Below are the code and all the weights of a small trained network. Each question names an input and a class and asks about switching units off, where a switched-off unit gives its printed mean instead of its output.

import numpy as np


def w(rows, s, z=0):
    codes = np.array(rows[::2]) - 128.0
    scale = np.full(codes.shape[1], s)
    scale[-1] = z or s
    return codes * scale


def norm(h):
    return h / np.sqrt((h * h).mean(-1, keepdims=True) + 1e-5)


def f(y):
    return np.maximum(y, 0)


def log_softmax(a):
    a = a - a.max(-1, keepdims=True)
    return a - np.log(np.exp(a).sum(-1, keepdims=True))


def net(x, mask):
    res = np.array(x, float).reshape(1, 7) / 4 @ E
    u = 0
    for l in range(3):
        y = f(norm(res) @ A[l][:, :-1].T + A[l][:, -1])
        res = res + np.where(mask[u : u + 3], y, B[l][:, -1]) @ B[l][:, :-1]
        u += 3
    return log_softmax(norm(res)[-1] @ U[:, :-1].T + U[:, -1])


A, B = {}, {}
E = w([
[132,133,131,128,125,131,122,118,121,126,123],'x0',
[34,79,188,76,102,75,154,172,218,102,100],'x1',
[127,99,172,252,71,57,146,138,125,251,43],'x2',
[102,53,66,99,177,153,13,149,152,194,93],'x3',
[51,27,119,164,105,158,151,124,11,95,148],'x4',
[128,130,134,126,120,133,120,126,121,124,120],'x5',
[156,136,66,206,34,87,102,151,148,122,195],'x6',
],0.0019)
A[0] = w([
[138,143,146,86,125,133,84,134,128,82,171,2],'L0N0',
[74,164,59,215,16,134,67,122,196,133,253,42],'L0N1',
[40,146,173,98,121,93,128,152,178,145,180,112],'L0N2',
],0.0037,0.0026)
B[0] = w([
[21,237,120,227,134,102,91,253,128,253,119,156],'L0N0',
[73,117,216,29,252,209,172,68,124,132,32,254],'L0N1',
[208,70,79,131,72,150,158,49,53,177,197,234],'L0N2',
],0.0042,0.0022)
A[1] = w([
[211,202,94,96,111,103,105,161,254,121,86,97],'L1N0',
[108,63,90,95,115,118,40,135,176,124,106,6],'L1N1',
[98,27,147,48,30,75,147,161,199,101,140,10],'L1N2',
],0.0039,0.0023)
B[1] = w([
[107,5,91,127,45,149,171,135,30,87,103,247],'L1N0',
[214,232,126,235,202,131,105,132,197,28,125,195],'L1N1',
[215,181,69,109,132,152,149,62,2,130,206,249],'L1N2',
],0.005,0.0019)
A[2] = w([
[40,209,69,25,100,172,70,227,129,76,236,116],'L2N0',
[142,178,218,139,72,77,195,119,144,50,206,16],'L2N1',
[88,92,67,176,138,201,3,119,102,129,100,5],'L2N2',
],0.0039,0.0017)
B[2] = w([
[73,86,190,220,33,79,97,149,123,255,86,253],'L2N0',
[129,170,85,134,233,117,33,208,210,77,153,215],'L2N1',
[146,173,139,81,100,85,195,135,173,41,188,231],'L2N2',
],0.0047,0.0028)
U = w([
[74,119,185,246,20,42,60,176,134,250,86,255],'0',
[246,180,48,92,98,185,174,27,16,110,218,84],'1',
[116,48,74,95,37,185,228,122,32,33,86,99],'2',
[52,159,218,20,226,226,199,36,192,143,38,122],'3',
[214,232,61,207,223,63,40,205,235,3,198,32],'4',
],0.0042,0.0027)

Each question gives the input, the list of numbers given to net, and the class t.
The units are the neurons (one row each of A and B). Each row of codes is followed by its name. A weight is (code - 128) times the scale printed after its matrix; where a second scale follows, it is the last column's (A, B and U).
mask holds one flag per neuron, layer by layer. A switched-off neuron (its flag False) gives its mean, the last column of its row in B, instead of its output. The means were averaged over made-up inputs and are rounded, as every weight is.
A unit's drop is (log p(t) with every unit on - log p(t) with that unit switched off) / (log p(t) with every unit on - log p(t) with every unit switched off).
The circuit of an input: a set's keep is (log p(t) with only the set's units on - log p(t) with every unit switched off) / (log p(t) with every unit on - log p(t) with every unit switched off). Starting from all 9 units, units are removed one at a time, each time the one whose removal leaves the highest keep (on an exact tie, the one counted first), for as long as the keep stays at least 0.8.
circuit, biggest first: the units of the circuit, biggest drop first
most important unit: the unit with the biggest drop
k most important neurons: the k neurons with the biggest drops, biggest first
k most important neurons of layer l: the k neurons of layer l with the biggest drops, biggest first
input [3,0,7,8,-1,-4,-4], class 4: 4 most important neurons	L1N1; L2N0; L0N1; L2N2
input [4,2,-8,6,-4,-2,-3], class 0: most important unit	L2N0
input [2,-1,3,-4,-8,1,-6], class 2: circuit, biggest first	L1N0; L0N1
input [3,-7,-7,-6,-5,5,2], class 0: 2 most important neurons of layer 1	L1N2; L1N1
input [5,7,-1,-1,4,0,-7], class 1: 2 most important neurons of layer 0	L0N1; L0N2
input [1,7,2,-3,6,6,-3], class 1: 2 most important neurons of layer 1	L1N2; L1N0
input [3,-5,-5,5,-3,-7,-2], class 0: circuit, biggest first	L2N0; L0N1; L0N2
input [-8,4,5,4,8,-5,8], class 2: circuit, biggest first	L2N0; L0N1
input [3,6,-4,6,-2,4,-4], class 1: circuit, biggest first	L1N2; L0N1
input [-2,-4,-5,-6,-1,2,7], class 3: 2 most important neurons of layer 1	L1N1; L1N2
input [5,6,5,1,2,-7,2], class 1: circuit, biggest first	L1N2; L2N0
input [-6,5,-7,1,5,3,3], class 0: 3 most important neurons	L2N0; L0N0; L1N0
input [-8,3,0,-5,-2,-2,-4], class 4: 3 most important neurons	L2N1; L0N1; L1N0
input [-1,2,7,7,-8,7,-5], class 2: 2 most important neurons	L1N0; L2N0
input [4,3,3,-6,-3,-5,5], class 4: most important unit	L2N1
input [-2,5,-5,-7,-4,-5,0], class 4: 3 most important neurons	L2N1; L0N2; L0N0
input [5,-1,4,6,-4,4,-4], class 4: 4 most important neurons	L1N1; L0N1; L2N0; L2N2
input [-4,2,-3,-4,-2,-7,1], class 4: 2 most important neurons	L2N1; L0N2
input [-2,-5,5,0,-6,-8,8], class 3: 3 most important neurons	L0N1; L2N0; L1N2
input [3,8,5,7,-1,-1,-6], class 1: circuit, biggest first	L1N2; L0N1; L0N2; L2N0
input [5,2,-6,7,-4,6,-5], class 4: most important unit	L1N1
input [4,5,3,3,5,-3,-2], class 1: circuit, biggest first	L1N2; L0N1; L2N0
input [-3,3,2,-8,4,3,5], class 4: 2 most important neurons	L2N1; L1N0
input [-1,2,-4,-4,-7,-7,-3], class 2: 2 most important neurons	L1N0; L0N1
